In the rows, zero is written as 128.
Facts:
j_114 σ [j_535,j_309,j_257,j_340]
j_137 σ [j_309,j_637,j_152,j_877,j_221,j_981]
j_160 σ [j_466,j_576,j_869]
j_174 σ [j_129,j_967,j_515,j_894,j_282,j_314,j_703,j_583,j_154]
j_190 σ [j_593,j_812,j_454]
j_217 σ [j_896,j_877,j_92,j_634,j_981]
j_223 σ [j_72,j_641,j_765,j_83]
j_254 σ [j_68,j_765,j_235]
j_272 σ [j_597,j_576,j_826,j_359,j_157,j_380]
j_274 σ [j_98,j_375,j_721,j_573]
j_275 σ [j_546,j_549,j_394]
j_334 σ [j_620,j_361,j_917,j_252]
j_335 σ [j_322,j_398,j_674,j_23,j_383,j_564]
j_343 σ [j_927,j_169,j_855,j_23,j_374,j_281,j_846]
j_364 σ [j_630,j_940,j_730,j_767,j_941]
j_399 σ [j_178,j_637,j_376,j_812,j_213,j_68]
j_420 σ [j_305,j_178,j_620,j_665]
j_450 σ [j_22,j_397,j_562,j_185]
j_50 σ [j_168,j_767,j_282,j_912,j_634]
j_509 σ [j_756,j_806,j_53]
j_526 σ [j_787,j_583]
j_531 σ [j_36,j_721,j_206]
j_534 σ [j_375,j_812,j_583,j_981,j_474]
j_536 σ [j_667,j_721,j_528,j_970,j_481,j_374,j_288,j_781]
j_538 σ [j_667,j_466,j_126,j_528,j_837]
j_607 σ [j_861,j_599]
j_610 σ [j_756,j_322,j_965]
j_613 σ [j_597,j_855,j_23,j_826,j_282,j_918,j_765,j_883]
j_638 σ [j_376,j_4,j_590,j_221]
j_646 σ [j_365,j_947,j_408,j_855,j_206,j_666,j_359]
j_654 σ [j_819,j_996,j_282,j_406,j_981,j_185]
j_668 σ [j_806,j_519,j_408,j_23]
j_676 σ [j_305,j_528,j_288,j_221,j_973]
j_684 σ [j_576,j_666,j_979,j_589]
j_687 σ [j_927,j_530,j_282]
j_688 σ [j_955,j_277,j_86,j_288]
j_720 σ [j_819,j_562,j_163,j_666,j_68,j_972]
j_740 σ [j_398,j_812,j_92]
j_773 σ [j_416,j_861,j_826,j_415,j_653,j_135]
j_802 σ [j_466,j_549,j_530,j_408,j_917,j_506,j_765,j_781]
j_823 σ [j_916,j_309,j_528,j_590,j_869]
j_829 σ [j_122,j_674,j_666,j_869]
j_858 σ [j_305,j_674,j_562,j_292,j_435,j_381]
j_923 σ [j_955,j_948,j_675,j_703]
[j_114,j_137,j_152,j_154,j_157,j_160,j_168,j_174,j_178,j_185,j_206,j_217,j_22,j_221,j_235,j_272,j_275,j_277,j_281,j_282,j_309,j_314,j_335,j_343,j_359,j_364,j_374,j_375,j_376,j_380,j_394,j_4,j_40,j_415,j_416,j_420,j_450,j_454,j_474,j_481,j_50,j_506,j_526,j_528,j_531,j_534,j_562,j_576,j_583,j_593,j_599,j_607,j_610,j_620,j_637,j_638,j_646,j_665,j_675,j_676,j_68,j_687,j_688,j_72,j_720,j_730,j_756,j_767,j_773,j_787,j_802,j_823,j_826,j_83,j_846,j_858,j_86,j_861,j_894,j_896,j_912,j_917,j_918,j_92,j_940,j_947,j_948,j_965,j_967,j_979,j_98,j_981] κ 546
[j_122,j_292,j_305,j_36,j_381,j_398,j_399,j_435,j_466,j_519,j_530,j_546,j_590,j_653,j_667,j_703,j_829,j_837,j_855,j_869,j_970,j_972] κ 221
[j_126,j_129,j_163,j_169,j_408,j_515,j_668,j_684] κ 825
[j_135,j_190,j_213,j_223,j_23,j_254,j_257,j_274,j_334,j_365,j_383,j_53,j_535,j_536,j_538,j_549,j_589,j_641,j_654,j_666,j_674,j_721,j_765,j_781,j_806,j_812,j_819,j_883,j_916,j_923,j_927,j_941,j_973] κ 700
[j_252,j_288,j_322,j_340,j_361,j_397,j_406,j_509,j_564,j_573,j_597,j_613,j_630,j_634,j_740,j_877,j_955,j_996] κ 896
λ b <- j_114,j_122,j_129,j_152,j_168,j_169,j_213,j_252,j_257,j_272,j_275,j_281,j_305,j_335,j_340,j_343,j_359,j_361,j_374,j_381,j_398,j_399,j_4,j_408,j_415,j_466,j_481,j_50,j_53,j_530,j_536,j_546,j_562,j_573,j_583,j_589,j_590,j_597,j_599,j_610,j_620,j_638,j_646,j_654,j_666,j_667,j_674,j_676,j_72,j_720,j_756,j_765,j_787,j_802,j_819,j_826,j_86,j_894,j_918,j_92,j_923,j_947,j_955,j_970,j_979,j_981,j_996
λ a <- j_126,j_135,j_157,j_160,j_163,j_174,j_178,j_185,j_221,j_223,j_23,j_235,j_274,j_277,j_292,j_334,j_375,j_380,j_394,j_40,j_435,j_450,j_454,j_474,j_509,j_526,j_528,j_531,j_534,j_535,j_549,j_564,j_593,j_613,j_634,j_637,j_641,j_665,j_668,j_675,j_68,j_684,j_687,j_703,j_721,j_730,j_767,j_812,j_83,j_861,j_869,j_877,j_916,j_927,j_948,j_965,j_967,j_972,j_973,j_98
λ c <- j_137,j_154,j_190,j_206,j_217,j_22,j_254,j_282,j_288,j_309,j_314,j_322,j_36,j_364,j_365,j_376,j_383,j_397,j_406,j_416,j_420,j_506,j_515,j_519,j_538,j_576,j_607,j_630,j_653,j_688,j_740,j_773,j_781,j_806,j_823,j_829,j_837,j_846,j_855,j_858,j_883,j_896,j_912,j_917,j_940,j_941

Known rows:
[147 140 131 118 161 155 131 111 107 130 108 127 142 117 111 153  96 141
 101 100 100  86 115  89 157  93 146 162 163  98 122 112 117 119  87 163
 106 103 181 132 112 136  96 133 131 129 111 156 129 104 150 136]: j_292
[136 122 163  85 100 140 155 108 104 109 112 161 145 125 146  77  76 129
 121  88 145 111 126 119 156  95 145 134 151 149 125 152 118 114 133 135
 113 184 138 148 112  84  94 105 118 129 128  89 120 124 127 156]: j_916
[113 115 121 154 131 111 120 131 133 164 139 138 125 136 102  78 182 117
 137 112  82 159 122 140 105 150  99 128 139 109 106 119 121 113 150 148
 139 125 141 133 152 153 129 139 140 133 143 138 157 111 159 141]: j_981
[116 117 160  88  87 155 137  93 121 114 125 158 148 125 136  82  76 135
 111 100 167 102 123 127 137 107 139 140 152 158 133 167 118 115 112 138
 126 154 113 141 114  95  88 120 129 138 112  87 122 125 124 131]: j_641
[111 140 144 161 119 112 108 128 179 135 126 130  96 146  95  71 147 108
 153 106 110 139 147 153 118 136  84 113 121 132 102 159 145 120 162 164
 155 150 103 128 141 137 162 134 146 117 150 126 115  93 115 132]: j_955
[ 89 154 105 112 109 114 163 135 161 143 156 109  92  93 143 149 160 153
 132 139 106 165  89 127  86 126 114  82 123 101 132 108 119 154 141 158
 101  81 126 122 114 145 149 117 147 119 140 140 135 157 104  83]: j_335
[151 151 110 118 149 112 118 166 156 116 101  97 127 114 168 200 135 110
 141 182 160  99 154 138 148 139 148 130  79 122 138  99 134 159 137  82
 119 144 121 115 135 112 170 113 105 101 134 126 124 163 115 139]: j_688
[ 99 102 145 120  72 117 168 105 120 154 149 156 118 130 110  54 166 152
 143 106 113 177 117 159  97 137 107  94 142 138 106 133 135 114 166 120
 145 143 108 125 134 119 101 137 132 132 137 128 140 125 127 122]: j_819
[115 156 152  50  81 149 149 119 153 103 102 145 144 105 176 101  80 130
 115 124 164  91 126 127 132 107 150 123 146 147 128 148 117 141 127 155
 104 176 113 139 105  98 127  86 127 120 120  69 123 151  99 125]: j_274
[134 117 123 110 139 160 100 117 117 139 107 140 157 128 138 119  94 109
  97 122 127  86 134 100 130 131 146 170 140 125 135 143 106 110 100 165
 122 131 133 144 124 140 113 123 133 147 110 105 143 113 142 128]: j_730
[105 124 146 114  79 108 166 114 131 141 143 158 117 126 114  46 156 140
 153 108 111 177 117 158 112 132 114  85 151 139 101 134 132 121 177 116
 135 158 123 128 136 111 113 126 130 123 144 120 134 129 123 130]: j_213
[163 117 136 110 115 169 116 116 164 165 103 158 126 141 119  84  75 100
 113  97 136  62 154 117 124 109 120 176 155 123 127 163 131 113 129 161
 141 153 114 138 106 120 104 126 119 142 100 106 130  91 127 131]: j_634
[171 128  96 113 137 109 165 151 142 135 130 107 117 104 164 215 127 143
 144 163 141 105 128 129 129 118 153 112  99  98 144  81 135 161 144  61
  97 111 134 105 116 114 131 118  91 113 118 142 132 172 110 115]: j_858
[152  92 137 129  97 118 123 117 128 142 124 151 143 144 156 126 130 127
 141 156 187 103 167 172 135 148 133 129 115 153 121 132 152 127 144  43
 157 160 103 108 139  97  98 133  98 120 106 117 130 154 116 138]: j_941
[140 113 141 117 121 157 139  94 165 156 119 135 104 131 120  99  53 131
 131  90 134  65 118 118 131  78 112 149 147 114 135 160 129 134 114 160
 119 122 124 131  96 109  97 130 127 137  96 121 113 101 116 104]: j_564
[171  90 116 175 161 115 111 127  81 121 135 120 138 161 125 176 122 123
 142 151 150 141 143 133 152 135 141 139 101 134 149 123 149 123 120  56
 144 115 128 116 140 107 111 151 104 139 125 157 120 124 139 139]: j_576
[138 152 107  70 123 163 131 149 159 138  95 133 139  97 173 147 103 117
  91 138 129  77 133  95 117 129 152 156 142 105 135 114  98 140 122 172
  94 142 141 144 103 140 138  89 123 128 115  92 146 142 119 133]: j_534
[115 125 119 158 131 123 127 148 105 116 149 127 124 142 105 114 175 124
 129 118  99 204 126 127 102 148 117 114 119 132 129 131 126 114 140 145
 144 119 113 136 136 152 145 140 150 141 154 149 134 117 136 127]: j_599

Rows:
No name comes twice in this set of rows, the named rows included.
[102 116 146 129  85 115 174 114 113 118 161 146 126 136 111  74 151 151
 145 105 126 197 109 157 109 133 110  83 142 153 116 152 136 113 158 118
 137 149 103 131 131 111 113 131 141 133 151 123 118 126 111 117] => j_589
[121 120 127 112 142 146 113  98 134 140 123 128 137 115 128 119  75 128
 103 114 128  84 108 107 134 108 132 155 146 118 142 133  96 127  89 162
 108 103 142 136 117 127  98 126 130 140 107 114 135 127 139 123] => j_965
[119 159 128  86 141 154 130 139 128  97 110 116 124 109 155 155  84 121
  99 129 140 110 122  94 137 110 150 147 128 121 150 131 108 143 107 171
  97 127 130 144 107 130 148 101 132 130 131 101 117 141 115 128] => j_531
[ 93 160 103 129 119 124 160 155 131 103 152 104 110 109 136 163 159 152
 121 140 114 204 104 121  91 141 126  88 113 115 150 122 123 146 141 160
 113  93 109 129 112 146 165 122 157 128 157 138 120 146  93  86] => j_646
[145 148 145 101 107 104 162 144 148  87 115 121 126 122 177 166 117 135
 147 159 192 123 150 155 150 116 149  96  94 146 136 121 156 157 158  54
 118 170 113 112 120  73 150 110  99 102 137 104 102 176  86 129] => j_538
[ 95 142 132  86  58 128 182 143 158 137 138 147 109 102 161 101 173 152
 127 129 137 178 120 152  78 141 123  82 137 132 115 124 137 139 179 130
 127 153  94 123 112 136 132 109 134 117 138 100 139 157  84  98] => j_654
[168 116  89 142 144 134 124 162 111 113 119 117 141 144 159 213 139 118
 128 169 159 142 157 129 124 146 160 137  92 127 149 107 144 143 135  68
 137 128 106 110 121 129 145 133 107 131 124 143 127 149 116 124] => j_607
[176 143 101 127 158 127 157 160 114 125 124  99 125 115 141 246 140 154
 129 168 130 116 143 119 145 125 160 123 111 101 134  78 158 156 119  80
 107  96 150 101 110 124 137 139 109 109 118 175 121 153 109 116] => j_829
[103 151 100 114 110 136 135 161 161 138 129 122 119 104 147 136 184 124
 110 148 107 168 125 128  77 163 126 113 118 110 127 110 123 139 151 159
 130 120 108 130 125 170 172 115 153 126 145 125 149 151 106 101] => j_50
[ 85 109 157 132  86 102 169  87 131 145 162 150 116 132 110  57 141 156
 157  97 111 170  91 164 109 116  96  76 153 138 105 143 134 120 152 115
 136 129 122 126 139 103  85 138 137 132 137 128 126 127 124 121] => j_674
[115 115 129 168 110 136 135 121 139 128 153 129  96 158  84  94 148 129
 153 104 121 187 128 144 100 129  95 116 126 136 131 170 154 120 152 154
 161 119  88 125 118 132 139 152 157 144 139 147 105  91 112  99] => j_597
[175 110 109 167 170 139 109 152  76 117 127 117 161 156 116 221 157 128
 116 161 143 139 164 125 139 151 153 154 115 128 131 110 168 116 108  76
 155 106 136 107 129 141 135 162 112 127 107 175 121 120 139 138] => j_653

The same things again, as new rows of numbers:
Known rows:
[104 117 159 102 123 185 103 169 107 132 140  63 143 142 111 142 186 146
 150  77 120 126  95 111 146  63 117 119 144 119 111 153 112 156  78  93
 140 147 167 111 160]: j_837
[159 111 114 128 162 120 128 135 141 125 125 127 129 155  98 162  75 167
 130 179 140 115 177 148  95 163 125 109 150 141 129 106 109 106 121  84
 147  95 100  98 100]: j_973
[171 106 115 120 165  83 117  94 170 125 130 125 124 168 134 139 125 154
 128 170 124 108 164 186 125 156 144 119 130 128  89  97  97  87 122  80
 161 124 129  85  81]: j_534
[105 157 117 159 111 106 155 116 117 127 108 178 116  90 138  95 110  81
 122 113 133 143 107  92 119 137 119 155 117 115 165 135 156 129 157 195
 108 128 129 165 136]: j_826
[ 99 107 156 100 137 171 111 188  79 118 124  93 134 164  90 153 183 135
 165  46  95 119  96 105 138  70  92 133 147 124 140 169 120 138 102 112
 172 145 183 105 153]: j_653
[119 104 169  95 120 173  82 134 143 109 144  76 147 149 145 143 223 142
 122  75  90 125  62 156 191  80 136  99 106 151  97 148 109 139 111 103
 157 173 166 118 137]: j_217
[160 112 115 129 159 120 128 135 137 126 127 129 129 154 100 163  77 167
 129 178 139 114 179 150  98 165 125 110 151 141 129 107 108 107 121  84
 147  96 100  99  97]: j_812
[113 125 165 101 126 177 101 153 127  97 127  73 152 131 129 140 200 140
 118  72 104 136  64 122 164  80 118  97 130 139 136 154  96 149  90 111
 151 160 149 116 134]: j_896
[ 97 154 118 161  99 124 163 119 108 168 125 159 113  86 133  93 102  95
 146 127 160 137 142  83 105 118 137 169 134  92 126 129 161 146 132 170
  82 123 145 170 156]: j_970
[113 123 157  98 128 169  97 157 125  93 127  68 149 140 125 136 196 136
 121  75 101 134  65 122 162  79 110 100 124 139 136 152 100 149  94 113
 150 155 142 107 147]: j_206
[165 126 109 127 173  87 136 113 155 112 113 124 127 152 120 134 100 153
 124 169 139 119 166 152  99 158 126 117 152 116 128 101  84  97 102  88
 151 111 111  84  77]: j_474
[102 162 126 169 107 122 154 101 138 134 110 167 123  71 147  95 113  90
 114 124 148 146  95  93 123 135 139 145 119 114 151 127 150 135 142 183
  97 131 135 174 127]: j_152
[116 103 169 102 125 176  79 131 151 109 140  73 150 149 139 145 219 142
 124  77  94 124  50 156 188  79 135  96 105 153  97 146 112 136 109  99
 161 167 171 115 140]: j_823
[167  99 109 112 161  84 108 126 138 161 163 116 121 189 116 156 116 166
 152 175 142  96 200 178 107 150 132 140 138 115  72 102 114 107 128  70
 149  96 121  82 121]: j_668
[ 87 149 142 190 103 175 143 114 138 153 111 176 130  59 123 131  84 111
 117 131 158 143  81  90 119 142 146 132 127 142 157 129 178 135 154 170
 100 116 145 200 129]: j_257
[163 128 113 130 175  88 131 113 160 117 113 121 128 149 120 136  99 155
 122 169 142 119 157 152  97 158 126 115 154 117 130 100  87  97 100  83
 155 108 115  84  76]: j_593
[107 162 117 156 106 108 152 111 126 131 115 163 119  83 147  88 111  83
 117 125 142 146 108  94 121 135 128 151 114 112 155 128 154 137 148 189
  95 127 120 165 142]: j_947
[171 108 115 121 167  78 109  97 172 130 133 120 124 166 135 138 123 155
 125 170 129 109 157 186 122 158 138 120 131 128  94  96 104  89 120  75
 163 119 126  82  82]: j_450

Rows:
No name comes twice in this set of rows, the named rows included.
[105 161 117 160 105 115 155 105 132 130 111 164 120  80 147  89 111  87
 118 128 142 145 106  93 121 134 134 147 115 112 150 127 150 137 146 187
  92 131 124 169 139] => j_481
[141 119 178  67 106 156  82 147  95 121 170  87 149 136 181 151 252 145
 106  42  86 135  96 165 194  90 133 117 122 150 107 166 111 152 120 111
 154 188 149 128 102] => j_364
[170 118 112 119 171  77 121 109 158 121 125 122 124 160 125 136 114 153
 125 166 131 114 162 168 109 159 128 122 141 122 116 100  97  93 114  83
 159 114 116  80  82] => j_40
[105 106 155  99 118 200 124 172  95 114 143  87 147 158 104 157 192 151
 155  78 109 119 118 109 152  65 123 109 139 124 101 161  88 167  94 116
 131 150 157 128 171] => j_515
[105 124 170 115 132 186  95 148 142 100 121  71 154 125 123 143 195 143
 118  74 112 135  42 121 162  80 120  93 131 142 138 150 101 144  85 102
 157 155 161 116 129] => j_309
[111  88 161  96 142 157  87 157 115  89 121 113 136 180 111 158 213 125
 144  37  56 115  56 151 178  86 101 116 107 159 131 166 122 111 142 126
 202 168 190 106 134] => j_607
[108 155 112 153  98 120 177 101 123 120 106 179 118  87 148  86 114  85
 126 124 133 143 129  92 126 130 142 146 115 110 141 131 133 140 147 200
  86 142 124 177 140] => j_894
[110 108 159  95 116 201  95 181 102 103 140  81 151 147 105 163 174 146
 129  82  96 130  87 119 159  87 108  94 123 163 138 161 121 157 117 117
 145 142 129 124 166] => j_883
[171 107 114 120 169  76 108  99 170 129 133 120 123 170 132 139 121 153
 126 170 125 109 156 186 121 158 136 120 128 129  96  96 106  86 124  78
 166 116 124  78  85] => j_160
[136 141 173  71 113 158  99 168  76 110 157  87 152 119 168 146 230 144
 100  38 100 147 100 130 168  92 115 116 147 138 149 171  99 164 100 118
 146 175 132 127  96] => j_940
[122 128 165  89 122 169 102 158 108  98 135  79 150 131 141 140 209 140
 115  62 101 139  79 124 166  84 115 104 134 138 138 160  96 154  95 116
 148 166 141 118 125] => j_912
[108 114 116 149  78 155 166  97 121 137 130 193 114 113 139 117 113  99
 141 141 109 127 151 123 153 132 165 137  87 146  92 132 160 139 186 198
  80 147 133 198 166] => j_923
[ 98 145 113 159  95 140 179 124  98 153 129 181 117  99 126 110 107 100
 151 127 150 129 160  81 112 121 144 159 128  97 119 137 141 155 148 191
  75 124 136 187 164] => j_129
[112 140 121 152 102 105 136  93 139 141 127 171 115 103 159  97 135  84
 123 121 123 135 103 127 145 135 143 155  93 125 120 126 167 122 172 183
 108 140 142 166 142] => j_272
[132 125 174  70  98 193  95 189  57 121 168  96 155 122 148 175 206 157
 107  49  98 141 118 129 167  99 116 109 144 161 146 177 120 173 121 119
 137 164 120 145 116] => j_941

Now the same things, written a new way:
Known rows:
[115 150 143 180 129 121 109 100 206 119 158 144 148 122 128]: j_721
[121 167 138 143 135 157 154  88 187 113 117 164 129 132 130]: j_967
[113 144 143 165 142 181 129  76 208  90  74 144 166 127 135]: j_221
[ 90 138 137 151 135 140 120 103 197  77 163 136 121  80 136]: j_668
[113 156 150 162 121  92 115 106 171 131 189 148 117 119 123]: j_973
[103 150 156 151 124 152 108  77 149  92 130 124 106 115 136]: j_394
[ 82 131 168 152 139 124  96 118 206  76 195 138 112  94 138]: j_509
[112  90 142  94 152 129 148 136 135  82 163 101 117 118 106]: j_802
[127 105 151 118 138 141 146 115 113 101 135 106 126 153  96]: j_562
[133 104 144 128 145 148 144 110 128  96 108 108 153 154  98]: j_4
[132 104 139 136 150 160 139 113 130  94  99 107 158 156 103]: j_481
[111  94 153 136 134 154 123 107 117  87 116  77 135 144 101]: j_756
[108  94 143  97 150 125 144 136 129  81 168 100 113 116 107]: j_335
[118  87 184 159 105 118 112 133 118 106 181 107 140 158 102]: j_546
[127 103 150 152 134  99 123 134 142 128 175 108 148 144  87]: j_819
[104  92 145  95 147 124 136 133 122  76 172  95 104 113 109]: j_275
[ 78  87 118 161 133 113 109 110 157 136  78 155 132 153 125]: j_397
[ 82  89 109 145 141 142 130  93 159 122  24 149 143 146 133]: j_309

Rows:
No name comes twice in this set of rows, the named rows included.
[102 144 142 147 138  92 125 124 214 110 211 155 129  90 132] => j_274
[115  91 157 158 127  97 100 129 120 110 181  80 138 138  91] => j_53
[135 101 125 119 166  91 159 158 198 116 181 144 175 125  98] => j_923
[ 49 169 186 163 126 183 177  81 243 112 106 117 108 134  87] => j_730

